[-378  469  305 -166 -291  452  160 -235  133  -67 -149 -327 -305 -224
  137  -30  145   31  -30 -323 -146   16 -270  188  -97 -109  -92  -70
 -272  344  334  -57   13   54   32] : <24>
[   3  386 -249  196 -156 -133  116  277  124  111   78 -343  192  -44
   69 -235  -89 -144   67   36 -385 -195  311  286 -460  545 -261  -87
 -129 -188  324  -67    9  283  -31] : <24>
[  -2  150  352 -335  -90  767  370 -125 -305  -11 -185 -555 -281 -313
  302   66  -27  -87   68 -424   75 -132 -743  -24  296 -645  -24   60
 -170  224  213 -278 -187 -130  198] : <39>
[ 136  -88   91   99 -124  269  168 -117   31  121 -118 -200   99   70
   36   46   34 -284  -61 -140  254 -138   49 -121  198   86   55   15
   62  -53 -205 -176  -62   65  -73] : <163>
[ -22  -41  143  -63  115  146   59 -248   74  106 -122  -69  -56   72
   38  -24   83 -217  -34  -22  245   -8 -333 -184  143 -362  183   28
   10  264 -188   49 -163   27 -101] : <146>
[ -39  152 -205  159 -108   19  -56  236   39  188  111 -214  197  -49
   18  133  -63   -5  115 -184 -117   45   38   76   63   82  -45  -29
 -165  -14  139   13  -80   91 -114] : <185>
[ 285 -115 -184  117 -199   71  -45  103 -172 -104  -41  -96 -123 -178
   56  418 -174   56  -29 -232   61  334 -517 -228  212 -125  -55   56
  265  -71  -44  -34 -127  -36 -102] : <11>
[ 368  -42 -202  310 -224   45  -13   19 -117  -49  -81 -130   12 -277
   54  472 -105  -85 -140 -422  102  472 -561 -266  254  -29 -137   85
  209   34   24 -102  -51    4  -12] : <227>
[ 150    4 -112  149 -145   58 -134    5  -70  -40   91  -90  -50 -231
   86  286  -56   49  -91 -341   45  309 -601 -146  398 -189  -18  128
  231  149   81   61 -164  105   29] : <64>
[ -95   44   65 -132 -106  105   48 -191   83  312  -22 -114   71   87
   49  -18  154 -296 -185   74  225 -128 -111 -212  162 -101   76   -2
  -12  225  -49  -48 -145   57  -13] : <39>
[ 108  153 -137  177 -238   58 -116  -18  -31 -127  122  -46 -131 -285
   87  225   -6   76  -92 -376    8  424 -582 -263  350 -182  -51   41
   55  204   83    4 -135  146   17] : <111>
[ 165  -69  -29  -15  -31  250   26 -143  -59  269   19  -94   43  -90
  133  114    5 -187 -261 -214  219  -55 -359 -263  391 -169  139  123
   64  171 -133  -71 -146  -12   60] : <119>
[ 135   59 -210  451  -49   91 -112  189  -79  -28  -56  -17  -82 -238
   70  355 -195   65   19 -319 -112  344 -385  -81  296  164 -145   91
  298 -227   50  120 -100   72 -235] : <24>
[ 329  173  -31  -13 -172  333  208 -350   93  121 -193 -264  -29 -134
  215 -157    3 -277  -41 -170   88 -100 -282 -117  -13   41  -68  -36
   -4  -38  -16 -223   13  115   13] : <17>
[ 109  -21   19   64  -53  327  115 -189  -26  108 -150 -186   58   -2
  108   79   58 -274  -43 -206  244  -79  -48   -4  364  -13  -14   51
   48   33 -111 -175  -18  -15  -23] : <64>
[  61  289  159   17 -399  444  223   22   49  129   41 -121   61 -241
  232  -59    8   65  -90 -129 -227 -301  105  152 -134  357  -42 -221
   45 -348  334 -262  132  -84   52] : <119>
[ 177 -168  -15  -10 -148  167  163  -84   12  129  -42 -216   92   69
   67  -28   32 -259   56  -72  251 -155 -145 -230   52  -67   83  -16
   51   18 -108 -185  -93   58   -9] : <179>
[-226  277 -139  281  -79  -75    9  189    6  386   42 -347  260   18
  132  -25   -7 -245   53   15 -218   64  -18   72  139   45 -188  -16
  -99   23  200   17 -162   46 -288] : <11>
[-201  -95   22  482  152   86  204  406   61   24   42 -144    5  215
   13  -73  -60  -42  -94 -314  -49   98  238   94  235  319  -82  -74
 -175  -88   35   69 -272  -68 -304] : <185>
[-317  453   43 -355 -251 -321   34  163  177   69  240 -197 -381  -17
 -140 -101 -129  257  137  556 -516   70 -541  122 -870 -149   41 -187
   -8  169  240  179 -127  -95  137] : <69>
[-175  -39  -67  577  153  172  133  406   78   -4   56 -132  -87  210
  123 -135  -71   74   49 -225 -149   72  249  188  421  453 -106  -66
  -79 -280   17   79 -263  -24 -377] : <146>
[ 109   88  116  -11 -432  490  361  -48 -217  -64 -205 -899 -158   45
  113  -99  -69 -283  334 -340  167   38   -4 -229  333   -4 -160  -41
 -323   84  135 -402 -202  280  -13] : <227>
[ 305  -28 -151  197 -173  189  -46   46 -263   79   36  -55  -38 -352
  124  434 -151   68 -220 -333   15  258 -692 -189  298 -146 -108   80
  334  -64   91  -47 -127 -112   40] : <64>
[-164  -18  -60  442  162   97   82  368   -1 -104  223  -50 -107  158
  123   -4  -49  171 -208 -315 -129  120  229   81  360  274  -48  -81
 -175  -67   56   95 -252  -55 -304] : <64>
[-259   -3    7  286  128  -32  123  319   45   37  200  -34  -97  204
   81 -144  -47  110  -38  -27 -192  118   36   11  128   35  -39 -143
 -200   -3    7  172 -312 -114 -382] : <17>
[-177  171   10  340  -32  180   -2  178   -4  319  -87 -417  180  -18
  113  169 -109 -197   37 -208 -244   15  -60  231  364   94 -139  196
    9 -122   93  -13 -121   71 -258] : <163>
[ 418   61   -9   82  -55 -107  240  -99 -222  173 -232 -469  178    4
  -11  494  -68  -37 -160 -589  450  152 -139 -525 -162 -137   82 -158
  -22 -338 -180 -229 -127  118 -120] : <179>
[ 121  122  115   15 -235  273  254 -318   10  137 -194 -393  -85   62
  176  -21  117 -303 -147 -256  276 -127 -235 -117  273  -81   24   41
   -9   58 -156 -249  -56   62  -11] : <179>
[ 314  -60 -232  290  -63   31 -103   26   13    8  -65  -16   16 -246
   92  365 -128   64   34 -307   26  441 -660 -296  233  -99  -66   13
  228   -4   10   61 -114  -69 -130] : <146>
[-252  -12    5  334   33  174   56  293  164  -57  187  -53 -181  102
  110 -136  -20   78  -64 -229 -200  161   44  180  495  193  -70   48
 -214  104   88  113 -249    8 -220] : <227>
[ -29  186  -41  110   -1  -20   83  308 -143   73  134 -258  288  -42
    0  126   97 -251 -346 -253  -52  -48  304   81   41  173 -206   84
  -81  128  208 -108 -125  238   68] : <163>
[ 280   32 -132  186 -228   92  -15   42  -92   65   32 -171  -10 -212
   75  312 -123  -28  -96 -325   24  264 -571 -151  377  -42 -122   98
  246  -66  105 -106 -102   31   59] : <179>
[   9   88 -273  333   58  -93  -80  379  -88  218  193 -254  188  -78
   84  -53 -201  -57  124   -3 -375   -4  -58  221  132  218 -133  111
  -55  -94  176   72 -117   92  -90] : <119>
[ -42  131  -98  112  -52 -229    2  144  -11  203  138 -238  246  -33
  -32  -50  -58 -156  -52  -58 -233    4  123  262 -131  111 -197   12
 -158   79  210   20  -78  141    4] : <64>
[ 427  151 -144 -186 -392  329  104 -104 -339   -5 -480 -816 -177  -16
  152  138 -137 -341  306  217  -35  -99 -479    4  -17  -66 -241  136
  300 -261  182 -355  -69  255  -14] : <11>
[-176   73 -220  124   51 -130 -126  321   39  176  168 -113  187   -6
  -10   72 -183 -121  103   83 -248   32  -63   60   50   12  -48  128
  -19   82  131  123 -149  143 -180] : <39>
[  69 -145  -71  -73    9   17   42  -58   33  135  -89 -120   50   80
   74  198  134 -309  -59  -24  286  104 -311 -295  207 -325   43   89
    3  205 -283  -42 -183   87 -119] : <163>
[-119   15  112  -48   51  -23  136 -227 -106  229 -150 -270  -86  123
  105  -43   67 -240   23    1  212   15 -147 -224   69 -235   87  -39
 -182   62 -223  -73 -122   16 -120] : <111>
[ -53  -26  159   85  -70  184  120 -268   20  389 -199 -241   68   37
  164  -38   95 -392   28   91  175  -63 -428 -189  267 -249   58   46
  161   96 -136  -83 -116 -113  -75] : <146>
[ 415  -69 -247  357  -47  137    7  114 -213    5  -72  -88  -10 -288
  148  382 -214   37   63 -335  -18  323 -554 -248  169   22  -64   18
  330 -240   40   -6  -66 -122 -130] : <69>
[-252  253  162  103  -34  -75  111 -114 -254  344  -88 -348 -205   28
  403  -11  289   83  331  -10 -187  155  117  374  400 -148 -283 -268
 -605 -324 -104   26   23 -134 -354] : <163>
[ 270   -6 -112  343 -138  264  -37   88  -77 -113   56 -120  -78 -294
   83  248  -86  -51  -75 -393  -35  327 -572 -205  409  -43  -66  142
  259   60  112    0 -135   77   35] : <69>
[-176   93 -112  177  -28  121   33  439  -78  176   55 -335  171   18
  131   91  -47 -259  201   56 -220    0  -25  142  282  -27 -172   54
 -124 -111  168   -2 -200  144 -307] : <185>
[-254  507   58 -230 -375  373  353 -189    5   62 -148 -486 -322 -136
  515  -10  303    4  396   50  -24    0 -356  -29   24 -377 -150 -358
 -575 -245   31 -419  143  -32  -68] : <39>
[ 140   86   -9   57 -104  183  206 -202  176  -19  -84  -64   73  -40
   67  -88  175 -257 -127 -260  304 -136   49 -113   24   73   26  -46
  -75   92 -194 -164   24  133   55] : <39>
[-115  441  361 -223  -15  -56  363 -320 -155  -85 -320 -644 -373   -1
  197 -148   45  -83  102   13 -108  -42 -188    6 -321 -386  -62  -58
 -433 -194 -199 -255  102  102   69] : <111>
[-277  124  -52  291  122  -80   68  309   46  -31  189   32 -226  243
   57  -23   15  157 -199 -103 -175  139  226  130  233  217  -96  -97
 -218  -49  -22  147 -204  -62 -368] : <179>
[-176   55   50   60   33 -170  274  608  -81   63  483   12  148   29
   21 -544 -203   65  113  398 -388 -371  259   -1 -649  349  -40 -351
  -13 -233  427   94 -259   60 -163] : <179>
[-269   55    3  457   23   46  142  315  139  -80  158  -50 -117  227
   39 -148   56   76 -132 -267 -159  138  565  152  182  537 -154 -174
 -290 -102    1  104 -195   44 -393] : <17>
[-187  -89  -31  512  106   11   94  400   43 -149  224  -81 -121  230
   76  -69   32  143  -13 -239 -125  204  330   43  421  308  -36 -130
 -276  -80  -27  178 -268  -20 -400] : <69>
[-161   25    6  437   22  191   98  321   44 -114   78 -167 -244  130
  125   11  -93  135  -18 -258 -172  139   28  171  457  306  -14   -8
  -94 -121  -53  102 -213  -60 -339] : <119>
[-326  -58   98  409  214  -83  164  363  121  -95  205  -18 -110  306
   -9 -267    3  124    9  -41 -120   79  335  177  175  293  -15 -207
 -289  -38  -29  187 -276  -72 -332] : <146>
[-371   95   26  405  106   44  207  316  166   35  165  -25 -241  300
  122 -209   28  109  -56  -99 -174  171  100  -13  102   92   26 -253
 -297   -2   -1  111 -303 -109 -435] : <119>
[ -51  274 -191  148   36    4  -75  206 -154  231   82 -349  139  -61
   82   90 -122 -130  -16   73 -346   21 -128  341  268   25 -266  148
 -199   49  197   -8  -76   55  -93] : <163>
[ 215 -150 -107  -57 -208  352  236  -83   -1  102  -68 -237   47   50
  128  -13   68 -280 -102 -211  283 -132 -103 -258  101  -64    2  -12
  -52  111 -131 -262 -160   35    3] : <17>
[ 248    1   33  157   97  281  150 -189  -74   96 -197 -219  185  -19
  160   76  115 -396 -162 -209  265  -49 -126  -51  514  -86  -89  107
  -33   39 -143 -193  -27   31  -48] : <163>
[-244  157  -92   91  -46   27 -211  118  102  144  117 -124   89  -82
  -27   82  -57  -26   16  -33 -217  114   11  126  168   90  -63   97
 -109  147  180  134  -82  174 -158] : <11>
[ -83  181 -270  121   48  -72 -220  255 -100  210  103 -241  152 -114
   67  188 -129   34  -60  -87 -283  156 -167  -13  206  -83 -154  156
 -109  123  200  173 -209  112 -241] : <11>
[ -53  -55   23  493  137  239  177  367  -43 -301   66 -174 -183  180
   34   51  -67  132   21 -354  -19  103  284  100  366  335   31  -69
 -109 -228  -78   48 -190  -11 -318] : <69>
[-129  157  -47  160  152 -114  -94  232  -29  176  109 -319  161   41
   49  -39  -70 -143   96   17 -259   92 -100   75  245  -95  -48  110
 -129  144  201  126 -196  172 -140] : <119>
[ -52   50   76 -234 -136  255  127 -314  -28  177 -185 -254  -37   42
  110   50  143 -382  -73  -29  326  -50 -228 -306  279 -344   22   55
 -128  277 -121 -194  -88  116   -5] : <39>
[-204  210 -105  258  -97  -27  -38  175  -71  527  -64 -469  227  -14
  102   22  -50 -275   64   26 -330   11   60  375  182  256 -314  100
  -65 -177  281  -34 -100   79 -148] : <11>
[  49  106 -299  171   68  -47   28  233    7  321   60 -178  306  -58
   96    3 -133  -99  -90 -120 -185 -102   74   49 -164  185  -87   58
 -128  -57  171  -24  -93   66 -118] : <227>
[-120  376 -227  -39 -236  -71  -23   75    6  308   54 -434  126  -66
   59   29   30 -167  -77   63 -262  -24 -150  112 -129   42 -182   71
 -193  187  260  -17  -98  159   -5] : <69>
[-247   43  146  443  177   89  222  234   11   24  -75 -275 -156  274
  195  -94   22  -78   87 -181  -62  123  111  146  458   80  -50  -93
 -234 -252  -75   50 -217  -23 -432] : <185>
[ 122  -96   95  130  -49  483  132 -206  -19  151 -158 -209   74  -44
  263    5   54 -285   12 -149  200 -132 -324 -209  495 -242   91   59
   38   68 -128 -136 -105  -73 -163] : <146>
[  65   41   95  -54 -117  287   54 -267  139  100  -27 -133  -50  -18
  122   16  103 -181   10 -114  149   20 -440 -221  237 -362  122  -10
  -29  250  -17 -106  -65    4  -26] : <179>
[ -72  195 -128   53  -58 -220  -43  173  -67  305   31 -359  151   90
  -15  128  -20 -305  -58   30 -121  116   -5  171  327  102 -274  151
  -37  -30  150  -36 -148  234  -56] : <179>
[ -58  -70   51   88  135  195  159  -95  130  360  -82  -16   51  129
   96 -174    0 -295 -168   11  104  -97  -12 -168   71   58   65  -28
  -54   78  -34   -6 -188  -55 -216] : <227>
[-175  148  191 -263  219 -154 -247 -248 -380  208   23   31   34 -287
  229  261  -23  261  365  251 -137  143 -496  -61  337 -758  117  -37
 -194 -105    4  113  189 -301  -39] : <111>
[  40  351 -109 -345 -362  -36  255  285 -219  259  287 -162   43 -250
  283  -14   85   11   43  383 -382  -86 -398 -192 -786 -479 -226 -474
 -323   24  359 -103 -194  -85 -190] : <163>
[-354    2   37  377  -68  183  214  316   57  -51   16 -198 -219  255
  108  -66   37   37  -37 -213  -91  135  412  101  239  453 -121 -140
 -279  -95   54  -15 -201  -26 -395] : <227>
[  80  -32   55  -87 -126  226   31 -212   13   20 -111 -187   -6  -48
   67   -4  -34 -103 -109  -96  123 -139 -206  -49  218  -91   73  142
   20  133 -110  -51  -45   24  -15] : <11>
[ 389  366   10  -23 -473  586  136 -301  -40   20 -165 -555 -190 -457
  362  242   22  -63  269 -520   82  144 -892  -79  538 -479  -50   71
  -17 -181   39 -426  104  145  332] : <185>
[-202   -3  -62  472  109  237   57  366  216 -123  125  -57 -245  201
  100  -61 -141  149   13 -217 -271  191  -43  185  449  176  -38   27
 -108  -50   -4  117 -279  -27 -388] : <163>
[ 175 -238    5 -139   90  300  133  -70  -49  -15   47   79   48   49
  -54  -91   -2 -137 -145  -90  282 -232  209 -147   36  -20  155   10
 -111  185 -100 -167  -33  -22  162] : <227>
[ -32 -100  -32  474   45  128  146  354   30 -116  146  -87 -113  187
   30  -12  -63  160  -34 -329  -81  122  238  -12  206  266   36 -143
 -139  -53  -66   46 -208 -153 -267] : <119>
[   7  -41  -78  467  142   54  140  351   23  -19  106 -106  -30   66
  144   22  -77   72 -118 -403 -180  212  101  108  362  248 -183  -24
 -164  -54  -11   77 -223 -137 -276] : <163>
[  19   -6  129  -36 -178  358  134 -274  129  189 -122 -171   -3    5
   67   19  102 -341 -119  -45  168  -33 -333 -106  192 -202   19   49
   16  228  -43 -241  -32  -27  108] : <163>
[-275 -115    8  417  118  102   70  366   30  -31  128    6  -82  108
   91   66   39  109  -74 -292 -119  225  133  -55  263   89  -78  -51
 -166   28  -27  126 -243  -83 -353] : <163>
[-118  221 -147   50 -125   14 -130  184   93  189   36 -297   14 -111
   56  191 -161  -11   80 -127 -284  128 -309  191   38   99  -74  149
   58   62  200  114 -156  199 -155] : <163>
